Below is a small trained network, with its code and all its weights. Each question gives an input and a class and asks what happens when units are switched off, that is, made to give their printed mean instead of their output.

import numpy as np


def w(rows, s, z=0):
    codes = np.array(rows[::2]) - 128.0
    scale = np.full(codes.shape[1], s)
    scale[-1] = z or s
    return codes * scale


def norm(h):
    return h / np.sqrt((h * h).mean(-1, keepdims=True) + 1e-5)


def f(y):
    return y / 2 * (1 + np.tanh(0.7978845608 * (y + 0.044715 * y**3)))


def log_softmax(a):
    a = a - a.max(-1, keepdims=True)
    return a - np.log(np.exp(a).sum(-1, keepdims=True))


def net(x, mask):
    res = np.array(x, float).reshape(1, 2) / 4 @ E
    u = 0
    for l in range(3):
        y = f(norm(res) @ A[l][:, :-1].T + A[l][:, -1])
        res = res + np.where(mask[u : u + 9], y, B[l][:, -1]) @ B[l][:, :-1]
        u += 9
    return log_softmax(norm(res)[-1] @ U[:, :-1].T + U[:, -1])


A, B = {}, {}
E = w([
[94,172,119,170,73,83],'x0',
[157,126,251,122,121,108],'x1',
],0.013)
A[0] = w([
[93,88,136,114,172,169,111],'0.n1',
[112,162,70,176,71,72,63],'0.n2',
[107,158,86,128,150,107,133],'0.n3',
[86,134,5,152,99,108,89],'0.n4',
[79,157,78,201,94,67,114],'0.n5',
[112,173,197,166,133,81,70],'0.n6',
[69,162,101,172,103,84,206],'0.n7',
[109,184,78,151,28,136,17],'0.n8',
[108,137,216,149,55,95,6],'0.n9',
],0.014,0.0015)
B[0] = w([
[184,101,109,95,144,106,167],'0.n1',
[157,131,104,80,74,27,215],'0.n2',
[125,178,167,206,146,135,165],'0.n3',
[137,142,127,211,112,216,255],'0.n4',
[185,155,120,52,100,47,225],'0.n5',
[69,148,141,200,150,178,195],'0.n6',
[241,142,150,21,63,199,206],'0.n7',
[143,109,92,93,63,4,208],'0.n8',
[16,107,134,185,137,150,214],'0.n9',
],0.023,0.012)
A[1] = w([
[98,181,169,94,140,152,120],'1.n1',
[165,190,155,143,137,32,4],'1.n2',
[115,185,90,101,154,113,181],'1.n3',
[28,95,63,185,135,193,192],'1.n4',
[10,139,99,159,171,119,44],'1.n5',
[75,142,124,159,143,162,111],'1.n6',
[77,143,182,109,106,184,106],'1.n7',
[52,114,250,203,131,119,78],'1.n8',
[106,152,126,88,122,53,40],'1.n9',
],0.018,0.0024)
B[1] = w([
[95,108,61,187,111,100,137],'1.n1',
[138,152,118,132,33,189,171],'1.n2',
[163,160,247,118,158,144,130],'1.n3',
[105,82,147,182,143,146,248],'1.n4',
[80,5,105,42,81,105,199],'1.n5',
[133,107,116,103,110,181,188],'1.n6',
[95,82,82,161,115,104,173],'1.n7',
[144,91,203,172,137,97,239],'1.n8',
[221,192,160,192,153,198,163],'1.n9',
],0.023,0.014)
A[2] = w([
[146,52,128,108,108,148,76],'2.n1',
[183,109,157,88,170,50,200],'2.n2',
[149,224,112,104,58,45,142],'2.n3',
[69,153,54,148,169,71,116],'2.n4',
[89,166,121,169,177,196,104],'2.n5',
[6,119,223,134,209,104,68],'2.n6',
[74,150,102,189,156,236,159],'2.n7',
[142,224,134,112,66,64,161],'2.n8',
[169,162,96,38,169,59,10],'2.n9',
],0.019,0.0014)
B[2] = w([
[78,205,101,168,97,131,201],'2.n1',
[99,93,109,100,143,163,185],'2.n2',
[179,162,228,55,39,126,249],'2.n3',
[156,116,108,90,161,5,122],'2.n4',
[148,203,130,185,150,154,164],'2.n5',
[32,103,110,166,52,125,208],'2.n6',
[194,171,179,152,212,120,204],'2.n7',
[208,123,181,59,36,154,234],'2.n8',
[95,176,91,68,147,160,191],'2.n9',
],0.025,0.014)
U = w([
[179,92,78,105,169,4,60],'0',
[87,143,31,26,175,203,133],'1',
[237,153,178,74,5,135,187],'2',
[170,101,97,120,151,89,1],'3',
[49,31,144,201,75,134,180],'4',
[213,174,160,229,195,199,138],'5',
],0.015,0.009)

Each question gives the input, the list of numbers given to net, and the class t.
The units are the neurons (one row each of A and B). Each row of codes is followed by its name. A weight is (code - 128) times the scale printed after its matrix; where a second scale follows, it is the last column's (A, B and U).
mask holds one flag per neuron, layer by layer. A switched-off neuron (its flag False) gives its mean, the last column of its row in B, instead of its output. The means were averaged over made-up inputs and are rounded, as every weight is.
A unit's drop is (log p(t) with every unit on - log p(t) with that unit switched off) / (log p(t) with every unit on - log p(t) with every unit switched off).
most important unit: the unit with the biggest drop
k most important neurons: the k neurons with the biggest drops, biggest first
top k neurons in layer l: the k neurons of layer l with the biggest drops, biggest first
drop when u is switched off: that unit's drop, to one decimal
input [-5,-1], class 1: most important unit -> 0.n4
input [-3,3], class 4: 3 most important neurons -> 0.n5, 0.n2, 0.n8
input [-3,-2], class 5: 4 most important neurons -> 0.n8, 0.n5, 0.n2, 0.n9
input [-7,-2], class 1: top 2 neurons in layer 0 -> 0.n4, 0.n9
input [-8,-6], class 5: 2 most important neurons -> 0.n5, 0.n9
input [-6,-2], class 1: 4 most important neurons -> 0.n4, 0.n9, 0.n5, 0.n2
input [-3,2], class 1: top 2 neurons in layer 1 -> 1.n4, 1.n8
input [7,5], class 4: top 2 neurons in layer 0 -> 0.n9, 0.n6
input [-7,-5], class 5: 4 most important neurons -> 0.n5, 0.n2, 0.n8, 0.n9
input [-4,4], class 4: top 3 neurons in layer 0 -> 0.n5, 0.n2, 0.n8
input [-5,1], class 1: drop when 0.n9 is switched off -> 0.2
input [-1,0], class 1: drop when 0.n3 is switched off -> 0.7
input [-5,0], class 1: drop when 0.n5 is switched off -> 0.4
input [-2,-8], class 5: most important neuron -> 0.n4
